Below is a small trained network, with its code and all its weights. Each question gives an input and a class and asks what happens when units are switched off, that is, made to give their printed mean instead of their output.

import numpy as np


def w(rows, s, z=0):
    codes = np.array(rows[::2]) - 128.0
    scale = np.full(codes.shape[1], s)
    scale[-1] = z or s
    return codes * scale


def norm(h):
    return h / np.sqrt((h * h).mean(-1, keepdims=True) + 1e-5)


def f(y):
    return np.maximum(y, 0)


def log_softmax(a):
    a = a - a.max(-1, keepdims=True)
    return a - np.log(np.exp(a).sum(-1, keepdims=True))


def net(x, mask):
    res = np.array(x, float).reshape(1, 5) / 4 @ E
    u = 0
    for l in range(3):
        y = f(norm(res) @ A[l][:, :-1].T + A[l][:, -1])
        res = res + np.where(mask[u : u + 10], y, B[l][:, -1]) @ B[l][:, :-1]
        u += 10
    return log_softmax(norm(res)[-1] @ U[:, :-1].T + U[:, -1])


A, B = {}, {}
E = w([
[104,148,137,81,80,205,211],'x0',
[49,64,95,117,98,88,71],'x1',
[77,94,200,184,50,156,20],'x2',
[122,102,186,127,184,132,156],'x3',
[142,168,1,148,191,180,40],'x4',
],0.0089)
A[0] = w([
[129,175,52,137,124,107,209,53],'0.n0',
[147,126,199,154,90,122,55,58],'0.n1',
[180,67,148,166,221,49,174,10],'0.n2',
[38,48,140,103,56,92,81,19],'0.n3',
[110,86,175,139,102,162,164,70],'0.n4',
[33,1,119,114,22,75,67,29],'0.n5',
[125,194,151,60,189,78,142,129],'0.n6',
[174,55,120,145,139,111,135,125],'0.n7',
[81,153,119,169,86,144,132,138],'0.n8',
[33,66,128,131,76,58,100,2],'0.n9',
],0.0083,0.0068)
B[0] = w([
[175,214,83,70,40,106,150,179],'0.n0',
[140,233,170,190,128,108,100,191],'0.n1',
[119,136,172,87,231,78,77,189],'0.n2',
[40,217,82,125,76,103,173,204],'0.n3',
[135,78,153,155,104,169,157,165],'0.n4',
[45,228,90,112,47,69,134,255],'0.n5',
[155,82,121,70,144,87,132,206],'0.n6',
[107,152,167,124,131,122,117,167],'0.n7',
[113,136,169,107,201,101,109,184],'0.n8',
[28,169,100,124,91,2,114,185],'0.n9',
],0.0076,0.0049)
A[1] = w([
[91,122,204,133,101,162,221,39],'1.n0',
[90,186,122,151,119,115,190,47],'1.n1',
[55,84,118,78,84,118,69,81],'1.n2',
[107,69,145,151,84,79,82,29],'1.n3',
[179,89,134,161,155,125,155,56],'1.n4',
[40,67,88,128,95,84,139,92],'1.n5',
[123,46,166,149,76,184,185,17],'1.n6',
[106,149,2,161,191,211,35,4],'1.n7',
[136,146,141,187,131,136,148,49],'1.n8',
[188,63,119,156,188,87,78,105],'1.n9',
],0.0085,0.0038)
B[1] = w([
[93,16,200,25,68,226,51,201],'1.n0',
[153,23,81,86,85,124,99,182],'1.n1',
[28,166,100,165,108,113,171,208],'1.n2',
[114,151,97,176,97,79,193,161],'1.n3',
[70,135,131,61,143,132,114,143],'1.n4',
[57,210,160,210,79,115,172,217],'1.n5',
[203,62,219,158,104,245,163,154],'1.n6',
[89,2,84,143,131,226,84,255],'1.n7',
[168,120,150,127,138,128,72,138],'1.n8',
[43,186,176,102,137,169,154,207],'1.n9',
],0.0067,0.0048)
A[2] = w([
[91,133,159,81,85,158,117,56],'2.n0',
[122,62,41,236,142,190,86,20],'2.n1',
[146,183,225,236,97,121,96,79],'2.n2',
[156,82,157,146,228,2,165,65],'2.n3',
[215,199,39,75,97,160,213,1],'2.n4',
[156,135,84,136,243,64,171,78],'2.n5',
[141,129,57,223,135,179,147,63],'2.n6',
[234,165,74,88,107,97,198,54],'2.n7',
[133,139,76,21,106,135,216,82],'2.n8',
[136,50,193,65,138,141,94,62],'2.n9',
],0.0086,0.0041)
B[2] = w([
[133,147,131,140,116,136,181,188],'2.n0',
[58,97,166,24,157,165,50,236],'2.n1',
[250,127,69,189,157,73,103,228],'2.n2',
[92,253,147,49,204,137,146,228],'2.n3',
[159,15,66,234,116,77,169,229],'2.n4',
[132,125,139,70,116,97,210,229],'2.n5',
[134,103,131,112,158,184,96,185],'2.n6',
[161,82,35,153,161,134,164,211],'2.n7',
[145,112,75,254,156,114,89,255],'2.n8',
[131,141,157,64,79,148,157,196],'2.n9',
],0.0093,0.0042)
U = w([
[244,166,181,222,128,92,64,2],'0',
[127,201,161,11,216,89,197,121],'1',
[11,199,129,194,27,45,132,250],'2',
[199,41,25,178,136,130,220,179],'3',
[167,71,232,86,46,218,207,111],'4',
[66,74,92,74,153,252,29,31],'5',
],0.015,0.0026)

Each question gives the input, the list of numbers given to net, and the class t.
The units are the neurons (one row each of A and B). Each row of codes is followed by its name. A weight is (code - 128) times the scale printed after its matrix; where a second scale follows, it is the last column's (A, B and U).
mask holds one flag per neuron, layer by layer. A switched-off neuron (its flag False) gives its mean, the last column of its row in B, instead of its output. The means were averaged over made-up inputs and are rounded, as every weight is.
A unit's drop is (log p(t) with every unit on - log p(t) with that unit switched off) / (log p(t) with every unit on - log p(t) with every unit switched off).
The circuit of an input: a set's keep is (log p(t) with only the set's units on - log p(t) with every unit switched off) / (log p(t) with every unit on - log p(t) with every unit switched off). Starting from the 12 units with the biggest drops (on a tie, the unit counted first), units are removed one at a time, each time the one whose removal leaves the highest keep (on an exact tie, the one counted first), for as long as the keep stays at least 0.8.
circuit, biggest first: the units of the circuit, biggest drop first
unit that matters most: the unit with the biggest drop
k most important neurons: the k neurons with the biggest drops, biggest first
top k neurons in layer l: the k neurons of layer l with the biggest drops, biggest first
drop of u: that unit's drop, to one decimal
input [7,-2,7,-4,-5], class 4: unit that matters most => 1.n0
input [-1,2,7,8,5], class 2: 3 most important neurons => 0.n5; 0.n3; 1.n2
input [0,8,-6,-8,5], class 5: circuit, biggest first => 1.n7; 2.n1
input [4,-5,1,4,3], class 3: 2 most important neurons => 1.n7; 0.n4
input [4,5,-2,7,-2], class 4: circuit, biggest first => 1.n0; 0.n4
input [-1,-6,8,6,5], class 0: 2 most important neurons => 0.n1; 2.n2
input [-3,7,-5,4,-1], class 1: 2 most important neurons => 0.n2; 2.n3
input [1,-4,4,-7,-4], class 0: 3 most important neurons => 0.n1; 2.n2; 1.n7
input [8,-4,-1,-2,8], class 3: top 2 neurons in layer 0 => 0.n0; 0.n2
input [8,8,4,6,8], class 2: top 2 neurons in layer 1 => 1.n5; 1.n2
input [8,-7,-2,7,0], class 4: top 2 neurons in layer 1 => 1.n0; 1.n6
input [8,4,-2,-6,-7], class 4: top 3 neurons in layer 1 => 1.n0; 1.n6; 1.n1
input [6,-3,1,-4,0], class 4: 2 most important neurons => 1.n0; 0.n5
input [-6,-7,7,1,-7], class 0: circuit, biggest first => 2.n2
input [-5,-7,-7,-7,-4], class 3: 2 most important neurons => 2.n4; 0.n0
input [-8,-8,3,-3,4], class 5: drop of 2.n1 => 0.2
input [-8,4,-3,0,5], class 5: drop of 1.n7 => 0.2
input [0,1,-4,0,-8], class 4: drop of 1.n0 => 0.5
input [-5,1,0,5,-7], class 1: drop of 2.n3 => 0.5
input [1,-8,-7,7,4], class 3: circuit, biggest first => 2.n4
input [2,-5,2,6,3], class 4: top 2 neurons in layer 0 => 0.n1; 0.n2
